Here is a tiny trained network, its code and every weight. The questions are about switching its units off for an input and a class, where a switched-off unit gives its printed mean instead of its output.

import numpy as np


def w(rows, s, z=0):
    codes = np.array(rows[::2]) - 128.0
    scale = np.full(codes.shape[1], s)
    scale[-1] = z or s
    return codes * scale


def norm(h):
    return h / np.sqrt((h * h).mean(-1, keepdims=True) + 1e-5)


def f(y):
    return np.maximum(y, 0)


def log_softmax(a):
    a = a - a.max(-1, keepdims=True)
    return a - np.log(np.exp(a).sum(-1, keepdims=True))


def net(x, mask):
    res = np.array(x, float).reshape(1, 4) / 4 @ E
    u = 0
    for l in range(3):
        y = f(norm(res) @ A[l][:, :-1].T + A[l][:, -1])
        res = res + np.where(mask[u : u + 4], y, B[l][:, -1]) @ B[l][:, :-1]
        u += 4
    return log_softmax(norm(res)[-1] @ U[:, :-1].T + U[:, -1])


A, B = {}, {}
E = w([
[130,117,99,118,142,89,126,132],'x0',
[72,158,216,170,115,43,124,151],'x1',
[138,150,135,115,207,147,2,195],'x2',
[167,142,184,109,111,136,91,95],'x3',
],0.0091)
A[0] = w([
[107,96,63,153,132,95,136,160,178],'0.n0',
[149,116,113,131,94,135,198,2,191],'0.n1',
[161,132,63,84,98,152,192,60,1],'0.n2',
[165,142,148,112,192,152,81,236,155],'0.n3',
],0.0071,0.00097)
B[0] = w([
[175,121,226,111,62,181,87,82,176],'0.n0',
[132,3,38,191,160,74,173,164,227],'0.n1',
[195,50,153,17,82,66,122,120,204],'0.n2',
[63,194,80,185,141,137,98,99,255],'0.n3',
],0.0074,0.0068)
A[1] = w([
[250,132,108,54,113,171,249,111,70],'1.n0',
[142,115,169,97,71,90,198,96,148],'1.n1',
[184,185,42,15,174,254,56,157,89],'1.n2',
[209,101,13,129,139,233,96,53,254],'1.n3',
],0.011,0.0017)
B[1] = w([
[98,163,184,85,63,186,2,143,196],'1.n0',
[131,123,140,177,140,189,202,97,198],'1.n1',
[164,171,119,187,204,38,199,129,245],'1.n2',
[173,177,45,53,220,136,207,117,243],'1.n3',
],0.0096,0.012)
A[2] = w([
[121,95,144,227,120,121,80,110,197],'2.n0',
[159,110,83,81,125,203,84,102,181],'2.n1',
[122,141,169,170,160,106,131,124,146],'2.n2',
[88,125,137,155,125,132,5,177,6],'2.n3',
],0.02,0.0021)
B[2] = w([
[64,130,177,218,148,98,131,65,236],'2.n0',
[133,73,137,94,53,149,165,187,232],'2.n1',
[153,103,89,78,113,152,148,154,255],'2.n2',
[230,88,155,171,122,92,3,175,243],'2.n3',
],0.018,0.0096)
U = w([
[167,66,96,28,22,186,200,166,215],'0',
[202,193,34,80,210,115,152,161,222],'1',
[124,169,114,109,76,139,94,134,12],'2',
[76,159,136,97,143,152,100,107,22],'3',
[75,178,133,62,95,144,75,84,8],'4',
[87,186,116,83,78,158,68,92,2],'5',
[52,86,184,220,81,125,191,53,187],'6',
[181,123,153,211,138,76,2,142,200],'7',
],0.011,0.0038)

Each question gives the input, the list of numbers given to net, and the class t.
The units are the neurons (one row each of A and B). Each row of codes is followed by its name. A weight is (code - 128) times the scale printed after its matrix; where a second scale follows, it is the last column's (A, B and U).
mask holds one flag per neuron, layer by layer. A switched-off neuron (its flag False) gives its mean, the last column of its row in B, instead of its output. The means were averaged over made-up inputs and are rounded, as every weight is.
A unit's drop is (log p(t) with every unit on - log p(t) with that unit switched off) / (log p(t) with every unit on - log p(t) with every unit switched off).
The circuit of an input: a set's keep is (log p(t) with only the set's units on - log p(t) with every unit switched off) / (log p(t) with every unit on - log p(t) with every unit switched off). Starting from all 12 units, units are removed one at a time, each time the one whose removal leaves the highest keep (on an exact tie, the one counted first), for as long as the keep stays at least 0.8.
circuit, biggest first: the units of the circuit, biggest drop first
top k neurons: the k neurons with the biggest drops, biggest first
top k neurons in layer l: the k neurons of layer l with the biggest drops, biggest first
drop of u: that unit's drop, to one decimal
input [5,-5,0,-2], class 0: top neuron in layer 1 -> 1.n0
input [6,-6,-1,-6], class 0: circuit, biggest first -> 2.n1, 1.n0
input [5,7,-1,5], class 6: top 2 neurons -> 1.n3, 2.n0
input [2,4,-4,-3], class 6: circuit, biggest first -> 1.n3, 2.n3
input [1,0,1,-2], class 1: circuit, biggest first -> 2.n1, 2.n3
input [3,-6,0,2], class 0: top 3 neurons -> 0.n2, 2.n1, 1.n0
input [6,-5,0,-4], class 0: top 4 neurons -> 1.n0, 2.n1, 0.n2, 0.n3
input [2,5,0,-3], class 6: top 4 neurons -> 1.n3, 1.n0, 0.n3, 2.n0
input [-2,8,-1,1], class 6: top 2 neurons -> 1.n3, 1.n0
input [6,-7,-1,-1], class 0: top 2 neurons -> 2.n1, 1.n0
input [-4,8,-1,-7], class 6: top 2 neurons -> 1.n3, 1.n0
input [1,4,-1,-7], class 6: top 2 neurons -> 1.n3, 2.n3
input [2,1,-4,2], class 6: top 3 neurons -> 1.n3, 2.n3, 0.n1
input [-3,3,-4,7], class 6: top neuron -> 1.n3
input [1,0,-3,8], class 0: drop of 1.n2 -> 0.2
input [-1,-3,0,6], class 0: drop of 2.n1 -> 0.7
input [-7,2,-2,-7], class 6: drop of 1.n3 -> 0.8
